Here is a tiny trained network, its code and every weight. The questions are about switching its units off for an input and a target symbol, where a switched-off unit gives its printed mean instead of its output.

import numpy as np


def w(rows, s, z=0):
    codes = np.array(rows[::2]) - 128.0
    scale = np.full(codes.shape[1], s)
    scale[-1] = z or s
    return codes * scale


def norm(h):
    return h / np.sqrt((h * h).mean(-1, keepdims=True) + 1e-5)


def f(y):
    return np.maximum(y, 0)


def softmax(a):
    e = np.exp(a - a.max(-1, keepdims=True))
    return e / e.sum(-1, keepdims=True)


def log_softmax(a):
    a = a - a.max(-1, keepdims=True)
    return a - np.log(np.exp(a).sum(-1, keepdims=True))


def net(x, mask):
    ids = ['βγδεζηθλμξπστφψω'.index(c) for c in x.split()]
    T = len(ids)
    res = E[ids] + P[:T]
    r = norm(res)
    for j in range(2):
        rows = slice(2 * j, 2 * j + 2)
        q, k, v = (r @ M[0][rows].T for M in (Q, K, V))
        z = softmax(np.where(np.tri(T) > 0, q @ k.T / 2**0.5, -1e9)) @ v
        o = O[0][rows]
        res = res + np.where(mask[j], z, o[:, -1]) @ o[:, :-1]
    y = f(norm(res) @ A[0][:, :-1].T + A[0][:, -1])
    res = res + np.where(mask[2:6], y, B[0][:, -1]) @ B[0][:, :-1]
    return log_softmax(norm(res)[-1] @ U[:, :-1].T + U[:, -1])


Q, K, V, O, A, B = {}, {}, {}, {}, {}, {}
E = w([
[160,140,209],'β',
[68,135,174],'γ',
[92,108,72],'δ',
[170,154,205],'ε',
[156,2,96],'ζ',
[94,110,70],'η',
[170,153,202],'θ',
[94,113,72],'λ',
[173,154,206],'μ',
[93,111,69],'ξ',
[141,179,109],'π',
[93,111,70],'σ',
[171,153,202],'τ',
[77,151,86],'φ',
[171,153,202],'ψ',
[93,113,71],'ω',
],0.0043)
P = w([
[125,109,92],'0',
[130,128,110],'1',
[127,136,114],'2',
[131,157,123],'3',
[116,166,125],'4',
[103,175,119],'5',
[119,196,134],'6',
[109,209,149],'7',
[103,220,147],'8',
[105,227,161],'9',
[107,235,154],'10',
[92,255,145],'11',
],0.00083)
Q[0] = w([
[199,152,162],'h1',
[153,106,157],'h1',
[178,186,144],'h2',
[145,5,54],'h2',
],0.03)
K[0] = w([
[216,56,70],'h1',
[149,63,150],'h1',
[163,197,160],'h2',
[251,33,87],'h2',
],0.016)
V[0] = w([
[2,143,192],'h1',
[79,43,181],'h1',
[128,90,185],'h2',
[6,84,209],'h2',
],0.0095)
O[0] = w([
[187,73,250,254],'h1',
[202,32,96,107],'h1',
[176,72,87,44],'h2',
[197,1,245,232],'h2',
],0.0071,0.0021)
A[0] = w([
[210,159,110,6],'n1',
[135,93,34,67],'n2',
[154,123,168,191],'n3',
[8,65,109,62],'n4',
],0.011,0.0016)
B[0] = w([
[208,188,177,176],'n1',
[3,83,119,176],'n2',
[70,113,98,253],'n3',
[206,99,39,202],'n4',
],0.012,0.0036)
U = w([
[198,27,183,178],'β',
[164,48,172,100],'γ',
[169,88,98,126],'δ',
[183,164,145,67],'ε',
[28,47,41,176],'ζ',
[166,113,68,91],'η',
[203,189,160,67],'θ',
[172,116,63,102],'λ',
[188,175,150,47],'μ',
[163,119,78,73],'ξ',
[79,249,80,255],'π',
[168,112,66,69],'σ',
[186,171,150,23],'τ',
[23,141,218,176],'φ',
[184,164,144,22],'ψ',
[161,122,74,61],'ω',
],0.012,0.0031)

Each question gives the input, a string of symbols that net reads in full, and the target symbol t.
The units are the heads (2 rows each of Q, K, V and O) and the neurons (one row each of A and B). Each row of codes is followed by its name. A weight is (code - 128) times the scale printed after its matrix; where a second scale follows, it is the last column's (O, A, B and U).
mask holds one flag per unit, heads first, then neurons. A switched-off unit (its flag False) gives its mean, the last column of its rows in O or B, instead of its output. The means were averaged over made-up inputs and are rounded, as every weight is.
A unit's drop is (log p(t) with every unit on - log p(t) with that unit switched off) / (log p(t) with every unit on - log p(t) with every unit switched off).
The circuit of an input: a set's keep is (log p(t) with only the set's units on - log p(t) with every unit switched off) / (log p(t) with every unit on - log p(t) with every unit switched off). Starting from all 6 units, units are removed one at a time, each time the one whose removal leaves the highest keep (on an exact tie, the one counted first), for as long as the keep stays at least 0.8.
circuit, biggest first: the units of the circuit, biggest drop first
most important unit: the unit with the biggest drop
k most important neurons: the k neurons with the biggest drops, biggest first
heads that matter: for each layer, one digit per head in row order, 1 if its drop is at least 0.15 and else 0, layers parted by /
drop when u is switched off: that unit's drop, to one decimal
input μ ξ ψ β β θ ω η μ η π ω, target π: most important unit : h1
input τ ω φ β ψ σ μ μ μ β τ, target φ: circuit, biggest first : [n4; n3]
input β τ φ ε θ, target φ: 2 most important neurons : [n4; n3]
input φ β θ φ τ η, target φ: circuit, biggest first : [h1; h2]
input β σ ζ ψ, target ζ: circuit, biggest first : [h1; n2]
input θ τ ξ ξ θ π τ θ δ δ θ ε, target π: heads that matter : 01
input μ σ β ζ η ω μ, target ζ: heads that matter : 10
input ζ σ η σ ψ φ μ, target φ: heads that matter : 01
input φ θ β μ, target φ: 3 most important neurons : [n4; n3; n2]
input ε θ ζ η φ λ, target φ: drop when h2 is switched off : -0.1
input ε δ λ τ β φ μ λ δ, target φ: drop when h2 is switched off : 0.1
input φ φ ζ η λ μ θ θ, target ζ: drop when h1 is switched off : 0.6
input β β ε ζ, target ζ: drop when n4 is switched off : 0.0
input λ λ π φ ψ τ η, target φ: circuit, biggest first : [h1]
input μ ξ φ θ τ σ ξ, target φ: circuit, biggest first : [h1; h2]
